In the rows, zero is written as 128.
[ 96 119 108 152 148 148 154  93 142 160 141 179 160 132 150 141 141 130
 137 143 150 105  73 142 152 121 116 113 134 117 133 185 113 153 108 130]	q6
[164 133 120 101 121 155 164  95 137 191 169 119 121 115 115 134 162 143
 172  93 110 138  50 131 128 117 117 166 104  98 167 182 108 110  92 120]	q70
[140 133 116  90  96 112 125 137 117 121 154  98 109 152 124 132 111 133
 113  97  64 143 205  72 135 129 135 146 141 116 153 115 141  95 143  92]	q491
[151 128 103  52 118 157 119 140 105  70 171 124 141 128 101 128  99 140
 157 109  91 156 127 117 118 171  97 138 135 136  99 144 105 119 115 127]	q608
[145 125 153  88  99  86 103 159 107  82 125  99 165 122  89  77 108 110
  98 117 109 126 165 117 127 161 116 125 156 144 127 176 114 125 154  77]	q446
[155 127  85  97 132 100 128 123 169  56 141 169 129 132 103 109 150 108
  92 110  96 130 144 121 117 124 104  80 137 125 158 144 106 110 140 123]	q70
[151 134 123 107 129 115 127 139  80  72 181 135 137 124  81 110 107 119
 112 114  86 129 144  95 146 129 137 163 112 121 160 159 122 105 131 121]	q979
[152 125 157  93 133  99 121 139 105 137 159  66  89 115 168  57 161 117
 159  68  48 130  53 150 117 154 189 152 159 110 145 151 105 142  78 103]	q70
[160 115 120 119  46 186 138 124 128 170 118 102 124 200 138 156 138 182
 155 117 136 163 140 113 102 111 116 195  99 122 143 136 105 104 117 152]	q70
[152 141 140 110 126 105 128 149 104 109 143 136 142 136  78 122 108 105
 132  94 110 126 145 120 162 135 114 136 130 159 137 168 101 140 143  90]	q6
[151 105 146  79 127 104 100 187  94 138 141 115 157 110 143 107  91 121
 149 112  90 116 155 146 121 188 105 169 154 110 136 123 114 107 147 124]	q496
[157 136 140  98 138  98 104 128 146 118 121 171 173 154  96 117 140 117
 131 128 100 119 141  93 114 170  92 127 121  97 122 160 124 101 139 109]	q446
[141 124 120  67 128 121 145 112 111  96 155 131 158 104 112 119 107 140
 140 115  90 141 127  83 146 150 101 152 131 124 152 165 161 109 128 115]	q608
[130 120 140 124 112  56 147 142 154 153 158 105  94 170 143 137 125 142
 119 129 157 117 130 165  93 144 124 175 145 108 137  95 125 124 124 157]	q496
[146 131 148 137 131 127 151 150 138 180 170 113  60 173 154 189 131  78
  83 102 172 129 177 152 126 138 189 147 161 106 179  70 132 119 128 153]	q496
[129 139 127  86 145 142 137 110  94  95 151 135 136 101 106 111 112 160
 131  96  50 127 107  74 149 162 109 145 120 110 139 162 118 136  83 116]	q979
[166 129 136  74 105  92 130 162  84 126 123 105 162 150 135  97 111 147
 169 120  88 126 146 105 108 175  86 170 130 120 118 171  84 123 131 114]	q584
[154 141 162  84 135 108 145 131  96 112 158 121 123 150 117 137 147  98
 117 117  95 149 194  81 128 159 124 163 129 103 133 174 122 111 137 109]	q446
[161 135 126  76  99  97 116 164  98 107 121  91 138 105 108 112  91 142
 142  95  98 160 151 124 121 139 114 187 141 163 156 137 146 121 179 131]	q70
[114 112 101 129  89 112  97 139 151 134 159  99 128 132  90 105 114 158
 108  95 146 133 115 186  95 110 144 150 134 135 113 161  83 151  96  71]	q839
[168 117 121  58 109 106 145 142 124  50 163 127 108 116  37 159 111 106
 122  94 137 145 175 110 130 155  98 126 132 157 132 141 118 122 108  88]	q608
[163 132 123 103 151 124 134 146 106  98 140 132 100 166 128 118 132 125
 147 103  60 116 147 103 154 185 149 125 157 109 137 121 111 114 111 122]	q491
[149  88 136 114  87 117 146 138  98 158 131  97  87 169 127 151 115 143
 174 117 100 119 157 198 122 159 165 214 115 111 174 123 142 114  89 122]	q491
[ 88 158 173  86 137  23  79 146 107  91 116 107 151 125 114 146  90 109
  93 116  97 139 165 188  83 127 105 181 172 185 147 143 126 183 152 145]	q496
[152 144 144  39 143 120  99 149  95 116 151 137 133 120 136 112  93 119
 146  76  82 130 101 140 112 115 147 121 125 131 126 170 124 124  96 106]	q839
[165 124 133 106 128 127 127 147 128 125 169 116 134 111 102  93 121 119
 104  89 105 150 195  97 136 150 137 115 120  86 107 125 118  89 163  63]	q446
[133 135 142 102 165  90 135 157  87  91 144 134 120  95 111 118 103 127
  98 108  91 122 182 126 145 139 121 135 135 131 133 155 124 138 143 103]	q839
[139 124 133  64 138  65  85 182  78 118 159 127 157  94 149  94 112 117
 125  93  98 137 155 108 105 154 131 141 131 125 116 150 127 113 121 100]	q839
[137 121 131 130 162 175 170 135  68 181 183 119 104 106 192 120  85 129
 122  87 160 139 107 216 155  75 234 150 123 110 167 154 146 126 132 139]	q839
[133  90 121  87  61 200  27 161  64 187 112 106 169 133 140 195  96 112
 201 143 205 145 100 193  74 132 151 186 112 157 139  95 174 103  86 156]	q638
[ 45 105 136 107  40 141  62 102 178 235 126 108  98 118 148  99 123  98
 123 128  97 149 111 172 138  77 125  65 137 152 130 145 145 141 159  92]	q6
[178  95 141  57 103 114 164 158  55  87 158 115 144 117 112 132 110 130
 147 101 147 144 151 128 135 185 134 167 117 144 153 151 135 110  85 126]	q608
[ 84  90  97 176 133 131  91 143 124 144 126  95 126  87 208  64 136 172
 156 155 157 154 103 114 130 115 151 112 166 120  53 117 124 141 177 125]	q584
[137 106 165  90 149  75 118 168  81  50 165 142 169 139 124  96 115 156
  99 123 109 112 147 107 119 206 127 129 164 119 106 130 119 119 108 128]	q496
[112 130  74 110 123  99 178 109 130 126 169 106 111 162 188 135 120 169
 142 171 139 155 134  97 108 148 116 212 155  95 136 152 156 128 162 178]	q584
[119 106 129  79  99  80 144 141 106 190 151 115  85 156 209 129 144 192
 212 138 137 143 108  81  82 124  63 162 105 103  67 130 120 110 124 169]	q584
[118  95 113 134  93  58 179 124 193 116 105 106 149 136 118  60 129 131
 116 143 203 138 109 152 121 107 134 112 191 137 111 177 118 146 173 122]	q70
[126 121 154 148 171  88 128 160  55 117 155 144 159  69 112 153 111 145
  72  94 142 105 190  90 144  97 135 155 114 136 156 150 151 125 133  77]	q839
[173 145 112  73 134 101 203 128  77  65 104  71 144 133 131 177  60 129
 115 120 222 139 137 157 123 157 152 205 138 165 178 136 180 156  94 161]	q726
[117 156  97 141 144 160 121  91 113 172 151  65  94 121 183 169 147 164
 184 109 150 167  88 100 102  69 131 203 119 112 105  94 148 142  90 149]	q638
[154 101 133  96 122 130 122 176  66  85 146 115 143 169 135 106 105 127
 110 111 122 119 193 120 129 199 136 121 137 109 108 112 102 111 113 117]	q726
[138 134 130  70 102  92  94 128 104 112 109 126 203 130  90  91 126 145
 146 118 135 154 138  69 126 151  78 124 135 147 112 156 138 116 122 114]	q638
[115 116 164 143 101 120 153  83 149 149 115 119 112 157  80 121 162 162
 110 131 136 122 112  69 177 131 153  90 149 133 141 152 156 122  99  91]	q491
[107  82 172  61  68  53 130 145 106 105 149  92 164 161 174  73 108 148
 167 132 158 157 121 111  79 117 158 151 136 126  38 165 147 130  97  95]	q6
[152 138  96 108 138 114 139 164 108 106 103  76 117  82 150 167  73 159
 161 100 119 133 181 123 105 115  97 162 133 139  86  68 120 136 135 105]	q491
[101  72 157  79 109 119  99 131  83 150 173 133 165 122 146 152 114 192
 163  90 102 133 128 173  76 145 112 217 114 105 127 165 120 129  59 110]	q496
[149 133 108 122 152 100 141 164 126 153 117 127 119 124 147 174 128 111
 180 130 166 144 132 131  84 197 119 195 125  98  80  81  94 148  90 173]	q979
[106 128 122 126 121  91 164 102 158 152 132  91  41 132 131 136 123 145
 160 117 113 160 131 122 125 111 131 203 126 110 121 114 147 154 126 152]	q979
[145 120 142 104 117  93 123 124  88 125 144 150 155 157 115 121 154 126
 124 123 116 101 103  95 134 153 124 138 137 132 184 204 116 123  99 113]	q584
[161 109 117 122 147  80 101 157 132  40 126 140 165 107 107  73 122 170
 123  98  97 126 132 106 104 143 122 121 135 124  94 108 126 115 145  96]	q70
[ 90  98 163 107 153 116 165 154  94 148 150  79 171 128 157 128  80 124
 127 135 184 143 189 117 105 173 157 155 193  82  32 134 132 151 145  97]	q726
[162 145 120 102 149 131  95 158 115 110 138 155 159 156 108 142 129 100
 133 115 108 121 150  86 121 184 105 155 154 116 131 159 106 114 147 122]	q446
[135 174 128 125 162 140 136 103 101 118 130 107 117 100 137 203 105 160
 117 116  76 109 145  74 126  85 112 149 106 125 151  85 166 119 113 113]	q491
[141 143 127 138 145 143 108 121 138  67 134 164 152 158  49 131 129 109
  76 134 110 127 167 136 147 170 129 115 150 133 144 171 108 135 158 107]	q446
[ 96 120 126 187 115 117  82 122 162 157  92 114  92 163  98 198 160 102
 112 152  91  86 161 153 112 155 131 163 158 124 166  97 119 154 100 104]	q491
[145 144 127  50 139  82 127 154 110  93 159 138 133 145  96 133 107 121
 134 113  98 140 157 104 114 168 108 176 146 125 126 184 122 130 123 120]	q839
[119  81 162  88 134  90 101 176  75 102 133 147 159  98 153 121 102 158
 118  99 121  99 149 158 106 173 104 116 147 136 117 119 114 133  94 123]	q496
[131 107 152  76 121  99 101 176  77  84 162 109 158 116 155  77  88 170
 126 115  62 125 171 110 116 148  89 134 141 114  90 124 105 102 154 118]	q496
[181 116 141 129 141 116 153 170  67  94 130  88 131 147 101  93  88 130
 120  92 133 113 176 141 166 174 155 159 134 124 143 124 116 121 138 100]	q726
[104  60  95 111 109 131 101 135 139 100 125 142 117 139 163 159 143 163
 194 148 175 156 116 144  78 163 115 170 134 126  66 104 139 136  79 161]	q608
[122 105 157  71  93 107  86 183  77  90 138  81 169 105 151  72  84 144
 111 135  64 138 193 132 114 175  98 135 154 127  98 123 103 113 158 112]	q496
[126 131 132 164 127 172 106 141 120 142 118 106 101 107 117 177 141 141
 111 145 166 135 158 109 129 148 107 123 123 136  95  91 118 133 140 121]	q446
[ 65  87 203  47  35 134  79 113  97 186 140  82 112 119 151  99 163 162
 129 145  53 146 120 130 115 171  76  98 120 131 116 167 106 125  63 120]	q496
[129 124 130 104 110 107  97 150 112 100 138 123 140 138 112  95 114 132
  84 100  91 119 164 117 129 165 119 122 156 135 149 152 121 128 145  96]	q446
[140  46 140 131  86 148 135 173  80 135 160 102 111 122 141 111 133 168
 164  89 173 147 145 131 122 108 162 169 138 130 105 149 114 107 125 101]	q70
[111 145 136  67  78 137  95 104 133 202 109  77 120  86 100 164 123 102
 144 140 106 133  77 130 126 168 105 155 150 157 192 175 158 152 109 103]	q584
[144 111 126 109 150 109 104 146  94  86 170 130 136 153  83  83 117 108
 127  97  98 122 139 151 151 172 149 135 144 115 135 161 111 119 133  97]	q726
[138 153 136  73 120 113 127 118  83  97 138 128 180 149  70 119 119 139
 122 111 134 140 130  88 143 157  99 133 155 158 142 179 130 137 111 125]	q638
[161 117 145  65 116  96 151 143  54  81 166 102 154 127  73 122 113 105
 123  95 150 145 181 118 138 157 139 160 144 142 154 169 136 121 100  95]	q638
[163 129 141  89 129 116 168 123 106 109 141 139 113 178 134 130 124 107
 130 132  93 124 169  99 140 148 140 152 142 100 169 174 130 114 142 127]	q584
[126 140 161  49 112 153  75 119  78 217 181 119 151 152 137 128 149  97
 208  87 158 170  43 114 112 111 161 133 142 134 109 175 136 111  86 140]	q638
[161 113 128  36 119 154 130 159  39 192 142  97 108  55 206 125 118 188
 186  69  97 170 117  95 138 182 120 175  74 118 135 126 154 104  57 133]	q839
[ 99  55 174  61 124 106 160 169  33 117 199 168 164 109 149  87 125 134
 100 129 170 125 155 179 120 175 156  66 137 114  80 210  95 122  76 112]	q839
---
[153 112 120 114 128 119 110 102 103 149 138 110 146 126 132 132 103 137
 102 139 136 139 122 131 117  92 136 157 106  88 146 118  97 104 152 162]	q796
[128 112 107 112 144  88 116  92 147 104 122  91 145 127 132 131 134 100
 129 146 141  97 101 164 114 105 120 167 162 189 127 121 101 132 120 145]	q471
[148 116  75 143 114  90 123 135 139 119 147 106 143 112 106 117 106 114
 105 130 123 141 115 125 120 122 142  92 131 166 138 111 131 167 119 143]	q471
[132 120 124 130 117 124 142 141 111 126 202 119 135 127 208 135  98 126
 121  72 146 186 163 157  84 133 111 197 110  92 155 162 106 136 142 119]	q838
[128 121 140 127 152 104 104 104 123 189 135 140 130 129 174 133 148 130
 154 127 138 137 116 136 141 189 138 172 143 126 120 148 127 139 137 135]	q894
[ 90  95 170 153 149 115 182 169  90 142  94 131  86 112 171 131 183 158
 139 151 127 133 108  99 151  95 125 193 170 119 171 133 118  98 164 165]	q100
[152 115 137  94 134 144 107  83 124 104 112 128  92 122 111  99 152 131
 114 118 136 120 124 168 150 164 130 153 188 172 127 149 138 109 125  99]	q52
[110 138 157 105 106 115 124 138 101 126 120 159 145 143 131 137 141 146
 150 124 141 120 138 128 117  96 145 109 137 106 126 132 131 117 130 169]	q717
[136 116 137 131 153 139 106 163 138 115 174 110 127  93 135 122 122 120
 115 146 147 121 129 118 158 107 120 120 131 154 123  80 141 134 101 146]	q717
[168 122 134 175  87 209 163 175 128 125 113 114 169  75  83 127 154 121
 118 126 126  77 142 107 125  79 134 173 105 132 140 129 130 101 155 123]	q796
[141 127 125 115 136 109 104 142 115 114 149 151 138 138 129 136 127 128
 106 140 133 133 114 152 156 107 158 147 159 157 122 102 148 146 122 150]	q717
[127 125 126 134 105 157 129 146 164  96 116 150 147 112 128 121 169 129
 138 109 141  80 125 139 135 121 106 157 105 125 161 136 105 119 138 129]	q717
[201 143 139 127 111 172 123 133 148 187 187 109 134 115 153 145 112 121
 130 133 122 123 104 113 116  78  96 193 116 115 121 110 124 153 148 155]	q796
[130 151 111 197 108 155 139 152  90 174 134  95 116  83  97 121 107 133
 131 104 134 134 128 143  83 161 118 102 148 113 141 152 141 116 130 158]	q796
[133 122 138 103 120 137 148  71 151 132 102 155 139 119 134 151 122 113
 129 131 144 107 107 171 165 123 130 184 151 142 119 123 108 105 115 142]	q717
[142 175  98 121  74 149 134 133 142 193 120  93 106 147 154 142 117 126
 140 128 138  99 139 144 122 171 103 120 130  89 117 134 131 147 121 138]	q781
[107 119 141 133 164 146 188 156 166 145 159  95 103 127 141 140  72 129
  98 123 130 138 136 180 135 176  96 166 155 100 124 131 151 127  85 116]	q894
[119 122 123 130 147 111 191 133 144 147 114 121 107 146 171 157 147 120
 130 143 143 149  95 122 114 107 103 156 140 167 150 135 121 134 115 117]	q100
[125 131 131 111 114 140 157 136 110 126 107 116 101 145 116 125 131 136
 122 126 131 129 108 141 115 105 118 120 144 116 153 134 140 112 142 149]	q100
[142 137  95 103 127 127 116 110 145  62 149 134 114 158  94 107  92 108
 106 140 133 127 136 156 120 138 150 113 124 170 144 126 139 153 127 115]	q471
[148  98 149 190 123 175 179 161 136 172 116 155 127  79  99 126 177 148
 111  90 107 140 118 103 128 135 128 120 131  93 179 178 147  71 177 129]	q796
[121  78 156 113 140  86  85  86 145 108  99 115 144 128 120 132 172 155
 112 102 142 129  85 133 148 154 171 177 155 141 137 134 109 129 127 129]	q52
[ 85 138 149 140 158 115 137 189 125 101 125 124  91 151 155 115 161 127
 140 130 140 134 112 128  88 101 119 105 156 133 199 164 147 101 130 129]	q894
[153 100 107 121 143 175 129 145 117 150 137  83  81  73 180 109 126 141
 118  73 139 124 120 188 156 210  84 173 127  94 155 136 140 134 126 103]	q894
[114 145 139  88 128  76 129 136  84 116 161 121 157 150 130 113 121 113
 154 144 145 155 141 123 105  80 125 130 146 136 130 125 124 157 126 160]	q838
[175 137  99 153  92 153 154 118 184 116 154 144  82 105 172 124  82 101
 120 110 130 171 137 134 154 152 140 154 130 169 166 133 143 165 132 120]	q471
[127 127 130 131 130 124 141  71 150 168 137 135 136 124  89 114 122 101
 130 103 138 166 140 133 124 186 136 112 147 121 147 178 126 118 153 123]	q838
[107 110 164 113 139 132 190 115  66 157 164 191 119 146 208 140 118 175
 126 119  85 160 152 119 149 126 114 180  85  21 100 143 117  89 170 116]	q781
[116 137 128 193 120 125 121 169 153 115  91 150 144  95 141 105 149 125
 123 118  96 119 138 129 189 111 151  77 132 118 145 113 183 111 185 141]	q717
[118 106 147 128 147 124 141 110  77 142 129 134 132 143 105 138 127 150
 131 117 140 146  96 138 121 145 149 213 126  84 145 141 118 154 160 157]	q894
[150 131 123 152 106 123 129 110 115 176 111 137 138 110 106 135 128 142
 121 119 100 134  70 130 115 106 136 154 148 119 141 138 117 129 137 159]	q796
[149 126 111 115 123 130 102 112 104 134 125 109 100 123 121 124 145 131
 123 130 148 112  81 145 144 133 128 134 155 142 127 118 142 130 123 134]	q52
[144 115 130 113  63 108 135 132 177 156 129 143 143 103 147 125 135 132
 158 117 131 107 138 103 161 164 147 113 125 108 142 133 110 144 129 169]	q471
[153 122 146 116 151 138 120 122 163 154 112 132 137 112 102 117 165 134
 121 135 113 100 117 147 135 150 113 150 169 182 112 138 144 123  92 113]	q796
[143 104 112 119 125  96  87 115 118 190 117 124 150 114 144 142 141 148
 105 135 127 120 126 121 153 126 152 117 137 112 106 107 121 132 140 154]	q717
[129 121 159 146 123  93 148 159 160 125 128 104 232 128  93 131 119 135
 122 118 151 147 202 110  80  90 123 127 100 126 101 125 136 130 100 170]	q796
[174 112 152 134 138 142  99 130 126 170 137 100 144 101 156 135 137 142
 109 108 114 147 133 121 117 111 147 150 142 140 115 130 147 129 148 123]	q796
[114 126 135 105 125  98 141 113  95 155 118 122 160 153 138 137 139 147
 127 123 118 131 147 142 123 139 128 132 130  91  90 136 129 123 136 134]	q781
[ 93 141 151 176 102 138 205 140 155 104 151 143 120 131 132 119  93 128
 140 141 104 130 151  93 145 139 132 110 120  86 142 148 109 123 177  92]	q52
[125 131 140 110 122 149 188 148 161 102 124 172 168 153 150 165 147 116
 129 125 136  92 137 165 149 104 127 151 119 132 117 135 142 112 131 101]	q717
[133 132 136 127 105 157 129 119 124 154 143 143 155  98 146 111 146 114
 145 105 143 125 190 130 111 151 119 147 119 134 106 163 132  97 117 110]	q838
[135 136 121 128 139  97 121  59 169 190 125 121 127 130 131 132  95 107
 115 107 116 191 109 136 137 163 145 108 150 138 122 144 152 152 123 118]	q838
[154 121 119 157 129 134 119 148 113 172 125 139 151 128 108 138 143 159
  95 107 108 137 115 132 100 121 139 134 118 103 126 141 159 121 139 143]	q796
[135 110 140 113 114 119 102  94 133 116 121 106 114 131 130 131 131 136
 108 125 148 122 111 145 132 131 155 179 170 140 135 134 106 114 125 132]	q52
[129 139 109 120 114 113 112 115 116 116 136 148 154 130 111 107 131 116
 136 117 156 144 128 140 124 112 115 171 101 118 147 124 132 137 111 172]	q838
[167 116 112 131 122 104 144 153 144 174 108 143 138  79 116 111 156 127
 122 136 114 129  89 129 188 121 108 104 154 144 147 107 156 119 100 167]	q796
[131 116 109 144 134 113 113  98  89 143 109 112 110  96 113 113 159 125
 137 144 153 121  96 117 139 129 120 127 155 159 129 124 120 113 124 138]	q52
[138 117 133  97 136 103 145 115 144 104 141 148 126 133 131 134 109 123
 119 125 119 143 107 157 145 119 144 127 154 167 113 116 164 140  93 142]	q471
[144 109  85 166 128  84 134  68 146 145 120 115 147  96 105 113 121  93
 124 119 142 154 124 147 123 148 120 133 153 164 148 144 110 123 156 170]	q471
[138 104 131 104 114 138 150  81 150 110  85 101 140 113 101 123 151 114
 132 125 166 101 133 134 159 144 126 132 130 129 139 138 110 100 143 113]	q52
[140 116 119 120 127 123 137 110 134 127 135 128 105 116 121 131 131 114
 134 138 128 122  85 125 137 119 143 122 150 162 145 126 131 136 132 142]	q471
[139 139 113 114 146 102 125  99 119 150 152 116 139 152 136 112 119 113
 111 147 114 152 166 134 132 154 120 105 141 136 101 135 130 128 152 104]	q781
[100 133 150 143 128 141 149 161 156  90 136 117 124 139 135 121 145 134
 143 118 130 114 112 125 103 127 107 146 116 136 153 135 121 135 129 127]	q100
[153 108 112 179 146 145 121  97 141 146 136 108 124 102 124 126 107 123
 113 122 140 134 131 135 151 133 120 199 100  96 126 104 152 137 183 189]	q471
[148 103 148  99 135 120 114 113 119 110 111 126 114  97 160 109 156 142
 121 106 135 140 119 149 159 108 113 141 161 154 114 118 161  98  97 127]	q52
[129 139 127 128 122  99  98 133 128 135 151 134 162 143 133 130 154 122
 117 112 125 129 117 156 111 134 134 133 154 153 102 136 148 109  95 144]	q781
[129 134 135 118  99 161 148  74 154 123  93 126 104 118 131 137  89 131
 127 131  96  98 119 149 127 129 151 167 148 155  95 129 126 141 108 102]	q471
[115 120 165  98 142 154 110 110 169 119 130 115 134 132 117 136 116 146
 107 114 123 102 130 142 101  98 113 122 124 115 103 119 129 105  92 127]	q717
[125 104 151 125 165  92 135  98 161 119 117 104 173  99 103 124  98 122
 108 126 115 151 107 141 153 117 135 104 126 143 114 100 140 114  92 137]	q796
[110 123 166 114 160 108 128 106 118 129 102 133 107 149 163 131 138 145
 126 147 111 147 116 131 135 115 148 168 163 166 106 120 146 130 127 125]	q100
[118 115 165  95 131 126 111 103 138 106  72 121 148 135 109 145 135 160
 122 106 123 118 113 144 139 122 168 151 141 147  98 108 144 176 104 119]	q717
[144 152 111 160 117 130 116 135 142 163 139 108 131 128 144 118  97 117
 127 111 122 150 129 143 116 145 123 134 126 108 136 135 154 158 151 140]	q894
[140 128 128 138 124 117 120  96  86 117 164 113 123 134 151 125 123 122
 145 123 148 146 117 125 123 129 136 156 131 118 137 139 104 141 192 125]	q52
